Each row is followed by its class.
[ 52  -9 -38  -2  45   7  -6 -41  18  -5 -51 -47   3  -8  17 -21   5  47
  32  97  96 -17 -89 -31   9 -69  12 -64   4 -61 -27  38 -16 -41  56] -> fak
[ 71  10  -1  -7 -23 -73 -59   0 -33  13  25 -38 -68 -27   8  21 -26  -7
  27  68  23 -34  31  22  47  55 -33 -65 -12  -1  -2  61   6 -34 -43] -> fato
[ 87  24 -26 -78 -39 -50 -68 -11 -63   6  37 -29 -45   7  67   9 -10  21
  12  50  19 -33  29   8  65  47  -5 -32 -15  27  25  57  40 -42 -26] -> repu
[ 63 -15 -10  12   2 -10  16 -40  19  -6 -53 -20  20  16 -27   1 -28  46
  57  84  95 -48 -65   3  19 -71  38 -49  16 -52 -13  23  15 -15  61] -> neman
[ 77  33 -11 -45 -41 -42 -83 -28 -60   5  13 -37 -62 -23  46  35  22  21
   6  44  -2  -4  25  12  61  42 -14 -81 -19  16  -8  50  -7 -44 -32] -> fak
[ 66   2 -14  21  23  25   4 -54  50  -5 -72 -39   8  24 -23  -9  -8  36
  46  80  67  -9 -66  -1   4 -37  -3 -62  -1 -47 -11   4  -3 -25  78] -> neman
[ 38  -8 -19  -4  39  18  -2 -50  53 -15 -35 -41  11  16   6  -5 -27  14
  31  84  74 -39 -94 -27  21 -42 -13 -45   6 -35  -3  26  33  -5  70] -> lobi
[  44   35  -13  -19  -38  -10 -110  -16  -61   12    6  -50  -40  -22
   26   30   24    2   20   64  -10  -36    9   31   63   75  -41  -71
  -19   24    7   46    7  -51  -34] -> fak
[ 91  13 -22 -51 -49 -17 -69  -4 -52  -8  22 -22 -66   4 105 -12   7  13
  -3  53  28 -27  30  -4  72  41   7 -34 -16   7  36  51  20 -30 -31] -> repu
[ 88  26 -38 -19 -23 -85 -61 -18 -52 -21   9 -41 -53  -4   7  62 -42  16
  41  62   5 -35  13  52  33  63 -34 -73 -19  19   2  66  25 -80 -37] -> suru
[114  10 -33 -23 -33 -50 -78   2 -48 -10  18 -51 -60  -2  24  23 -19  11
  15  47   6 -32  27  30  51  63  -7 -55 -14   8  22  52   3 -59 -36] -> repu
[ 55 -21 -19 -39  66 -25  21 -38  30 -24 -31 -42  10  12 -13 -17 -44  23
  22  70  83 -30 -84 -32  20 -88  27 -56  13 -23 -25  26  27 -15  61] -> gon
[ 69  18 -18 -59 -39 -38 -82  -3 -67  -4  34 -33 -40   1  26   7 -28   3
  26  72  32 -79  28  29  55  59 -23 -36  -3  41  37  53  40 -42 -16] -> repu
[ 59  36 -17 -40 -36 -59 -78 -11 -61  -1  16 -34 -46  -1  10  48 -30  17
  49  65   9 -58  28  55  50  73 -32 -54 -25  21  14  39  41 -56 -29] -> suru
[  56   -6  -32    5   67   19   -5  -26   58  -28  -41  -50    7   34
   16   -1  -20   14   19   86   71  -40 -100  -25   23  -51   -2  -29
    9  -57   11    9   22    2   51] -> lobi
[ 63   0 -47   4  55 -15  11 -51  24 -13 -57 -38  10   4  35  12 -22  39
  45  95  68 -26 -94   0   3 -21  14 -53 -24 -40 -15  24  16 -61  64] -> suru
[ 80   8 -30 -23 -51 -27 -81 -15 -47 -26  17 -39 -69 -18  46   2 -15   4
  15  54  11 -33  17  12  46  63 -11 -63 -28   0  18  67  12 -52 -30] -> repu
[ 83  -4 -38  25  29  38  18 -48  37   6 -61 -45   9 -12  23  -3  -3  17
  49  94  77 -20 -29  -6 -12  -5   2 -58 -25 -49   6  14  33 -45  83] -> mafir
[ 74  12 -11 -30 -71 -46 -71 -37 -32   5   6 -23 -23 -25  51  22 -20   5
  37  45  24 -31  33  31  61  52   7 -90 -27   6   2  69  15 -37 -53] -> neman
[ 61 -21 -16  -7  62 -11  18 -47  27 -27 -48 -48  12  11  -9 -10 -27  25
  30  72  73 -15 -84 -22  26 -77  29 -60  11 -33 -26  28  23 -23  60] -> gon
[ 76  -6 -29  26  33  52  -8 -37  66  -2 -61 -47   7  30 -14  -7  -8  19
  28  80  69 -25 -66 -18  15 -21  -3 -46   6 -46   6 -17  11   2  79] -> lobi
[ 64  18 -10 -70 -29 -52 -67 -17 -38   6  34 -39 -60 -37  40   9 -30  -5
  12  47  16 -34  23  16  70  43  -6 -86 -24  22   0  59  36 -37 -45] -> gon
[ 66  25 -11 -52 -19 -30 -71  -6 -51  -5  18 -34 -69 -19  69  12   0  -1
  -9  37  -3  -6  22  14  88  40  -1 -57 -20  19  23  41  32 -32 -44] -> gon
[ 66  11 -11   8 -21 -61 -75  -1 -42   9  16 -45 -63 -31   6  27 -17  -8
  28  70  11 -28  27  25  41  68 -36 -59  -6   1  -1  54   1 -42 -43] -> fato
[ 71  19 -29 -32 -56 -37 -87 -33 -37   7  -2 -30  -6  -2  46  27 -13   8
  26  37  -2 -15  17  32  72  60  -8 -75 -20  21  17  51   9 -41 -44] -> neman
[ 49 -14 -52   9  53  17  -4 -46  36   3 -57 -44  39 -12  28 -27 -10  49
  37  87  62 -12 -73 -18  15 -27  19 -24  -8 -49  -3  29  15 -47  61] -> Vukit
[ 65  26 -26 -14 -57 -14 -96 -26 -52 -13 -12 -28 -34  -7  66  31   7   8
  13  41 -15  -3  11  32  80  59  -6 -52 -12  11  33  42   3 -41 -42] -> neman
[ 80  20 -23 -45 -37 -43 -61 -31 -21   0  17 -42 -40  -4  57  19 -17  10
  24  33   5 -25  14  28  65  53 -21 -72 -45  -4   2  38  43 -43 -39] -> suru
[ 90  -9 -32  14  53  13   1 -28  63  -4 -53 -54   3  31 -24   5 -23  33
  42  82  88 -28 -60 -14   9 -44  16 -44  10 -67  -3  -5   1   0  56] -> lobi
[ 65  21  -2 -33 -61 -51 -80 -33 -44  10   5 -23 -19  -6  39  36 -12   4
  34  42   9 -33  37  43  72  60  -5 -80 -22  30  16  55  10 -35 -48] -> neman
[ 73 -20 -15  44  47 -14  15 -22  21  13 -47 -37  10  -2  -7 -14 -13  22
  41 111 102 -46 -55 -14  13 -41  14 -38  19 -58 -16  14   8 -17  53] -> fato
[ 76  26 -39 -59 -16 -70 -63 -22 -60 -29  14 -28 -42   1  79  45 -25  16
  22  51  13 -24  10  26  57  35  -6 -39 -17  20  16  55  39 -53 -45] -> suru
[ 63  26 -13 -57 -26 -41 -81 -23 -57  -8  17 -38 -60 -30  74  22  -4  -1
  -3  41 -10  -9  18  12  80  48   1 -75 -21  30   9  49  24 -38 -52] -> gon
[ 57  25 -17 -43 -17 -45 -82   3 -68   6  17 -40 -38 -19  43  30 -20  -1
  20  66   7 -41  13  35  84  54  -9 -52   0  44  27  58  39 -50 -47] -> gon
[ 52  36 -15 -46 -39 -45 -96   6 -63  -9  18 -27 -35   8  35  39 -25   2
  34  75  17 -61  20  48  70  52 -33 -32  13  35  47  55  28 -41 -47] -> neman
[  65   -3  -40   -4   55   -7   20  -48   40  -36  -52  -40   11   34
   16   -3  -32   39   41   91   75  -28 -101  -16    6  -57   -9  -45
   -4  -45  -12   19   31  -38   73] -> suru
[ 84 -23 -43  30  10  15  34 -40   8   3 -53 -32  26 -10   0   2 -16  32
  56  90  98 -42 -33  -7   1 -42  28 -43   0 -63  -2  22  51 -41  86] -> mafir
[ 94 -19 -47  -7  35   0  10 -42  29   7 -47 -35   4  -1  31 -40 -20  39
  40 103 114 -39 -48 -20  -6 -22  34 -64 -24 -47  -7  38  -4 -47  65] -> repu
[ 61   2 -30 -21 -49 -22 -73 -47 -22   4  -1 -30 -25 -36  40   0  -4  15
  13  32 -13 -10  37  10  54  64   0 -64 -35   3  -2  48  17 -40 -22] -> Vukit
[ 76 -21 -16  -8  34 -18  25 -23  14  13 -32 -37  -1  -6 -33 -14 -36  31
  42  84 102 -46 -55  -4  30 -65  40 -56  17 -38 -24  24  37 -30  63] -> gon
[ 72  -5 -28  38  25  62 -20 -57  34 -11 -81 -54   2   2 -23 -18  25  29
  24  82  57 -12 -72 -17   5 -38   0 -70  -2 -46 -20  -8 -17 -20  81] -> fak
[ 64  24 -22 -27 -35 -51 -78  -9 -55 -14  16 -39 -61 -20   0  33  -2  18
  18  47   4 -17  18  20  46  37 -28 -75 -12 -14 -11  65  -5 -46 -43] -> fak
[ 84 -18 -50 -11  53 -12  18 -39  24  -8 -55 -40  53  30   0  20 -26  26
  49  83  83 -38 -29 -18 -18 -44  21 -45   2 -23   2   6  15 -25  70] -> mafir
[ 60   4 -30   3 -27 -41 -80 -11 -31 -20   8 -45 -64 -32 -16  20 -18  14
  14  37 -24 -23  21  31  49  58 -18 -53 -24 -27   6  48   6 -52 -27] -> Vukit
[ 66  32 -24 -46 -22 -57 -73 -10 -11   0  32 -58 -63   4  -9  37 -36  18
  32  51  13 -26   9  17  45  44 -53 -65  -2 -12   3  53  30 -31 -40] -> lobi
[ 61 -23 -46  -3  30  23  26 -44  28 -24 -45 -40  25   9  32 -17 -23  27
  44  90  97 -30 -62 -32   6 -70   5 -32   4 -58   9  33  51 -29  79] -> mafir
[ 54  -1 -25  -2  56   2   8 -48  54 -23 -41 -45  12  15   4  -9 -31  33
  40  89  96 -24 -76 -24  11 -57  -9 -51   5 -50   0  33  24 -13  58] -> lobi
[ 57  27 -29 -61 -44 -32 -71 -32 -61  -2  19 -34 -38 -21  88  34   2   2
  24  45  -1 -11  57  13  54  62 -23 -52 -33  21  31  58  49 -44 -34] -> mafir
[ 72  23 -43   0 -51 -16 -81 -20 -73  -8  -3 -44 -20 -30  59  48  -7   0
  45  68   2 -29  50  42  55  84 -26 -51 -19  20  44  67  50 -68 -33] -> mafir
[ 66   5 -39 -52 -38 -42 -78 -33 -23  10  14 -37 -15 -24  19  15 -21  24
  15  34 -16 -30  17   5  56  55   2 -52 -24  -2  -6  35  20 -32 -19] -> Vukit
[ 99  -8 -29  -4  37  30   2 -50  41  -7 -62 -50  -3  17  -8 -33 -16  37
  41  96  92 -29 -36 -14 -23 -30   9 -51  -1 -11   3   3 -10 -27  83] -> repu
[ 55  17 -17 -48 -14 -45 -84  -1 -75 -27  20 -40 -48 -28  18  23 -38  -7
  16  70  23 -61  17  35  70  24 -10 -48  20  43  32  54  43 -38 -50] -> gon
[ 62 -20 -19   1  58 -24  16 -37  30  -9 -35 -37   5  -1  -7 -20 -30  23
  33 102 104 -29 -65 -37   0 -60   2 -38  24 -48 -25  19   3 -15  70] -> fato
[ 80  10 -16 -12  -3 -91 -61  23 -42  11  31 -42 -56  -3  -6  35 -34  -5
  23  66  22 -37  26  26  51  50 -30 -42   2   2  10  56   5 -36 -46] -> fato
[ 60 -18 -38   3  27  25  -2 -50  12   0 -51 -39   3  -9  41 -34  -5  29
  35 105  92 -42 -68 -19  -7 -27  18 -42   0 -10   1  37   4 -50  68] -> repu
[ 72  28 -29 -40 -54 -27 -66 -26 -65   3  12 -34 -40 -14  83  37  10  14
  27  47   1  -4  59  14  57  62 -24 -56 -26   7  29  52  47 -49 -30] -> mafir
[ 73  21 -14 -30 -58 -31 -73 -34  -5  20  22 -45 -45 -13  28  25 -15   6
  26  32   4 -11  27  14  62  68 -33 -88 -26   3  -1  55  30 -23 -41] -> lobi
[ 89  -7 -40 -12  59  -1   4 -39  44 -34 -60 -46  -8  33 -35  11 -37  33
  35  82  70 -45 -73  -3 -14 -48  15 -42  -1 -46 -11 -36  -5 -18  84] -> suru
[ 83  18   4  16 -51 -31 -78 -23 -27  24   6 -45 -55 -36  23  16   6   0
  21  44  -8   1  40  19  66  87 -27 -78 -29  -6  -6  30   2 -30 -29] -> fato
[ 74  24  -5 -65 -34 -44 -67 -26 -30  13  24 -45 -58 -37  49  12 -19   4
  13  41   7 -19  22  14  76  44  -1 -91 -31  18  -4  50  32 -32 -45] -> gon
[ 56  15 -32 -36 -23 -39 -85   4 -56  -9  24 -34 -30 -18  19  19 -25  12
  22  60   3 -54  30  32  64  51 -19  -6  10  12  33  51  44 -47 -31] -> Vukit
[ 54   5 -34  22  48  30 -15 -63  43  -1 -64 -56  -3 -13  38  -2   4  35
  49 104  84 -10 -66 -14   6 -12   3 -65  -8 -62 -11  24   3 -31  44] -> lobi
[ 92 -34 -27   2  18  17  17 -34  29   2 -42 -33  -2   6  -8 -34 -24  28
  35  82 103 -50 -60 -15   8 -41  44 -36  -4 -41  -5  16   8 -30  92] -> repu
[ 68  21 -38 -46 -37 -34 -70   8 -60   9  26 -34 -19  -9  56  44 -27  -8
  37  72  17 -69  36  36  67  68 -18 -31 -23  14  53  60  65 -42 -33] -> mafir
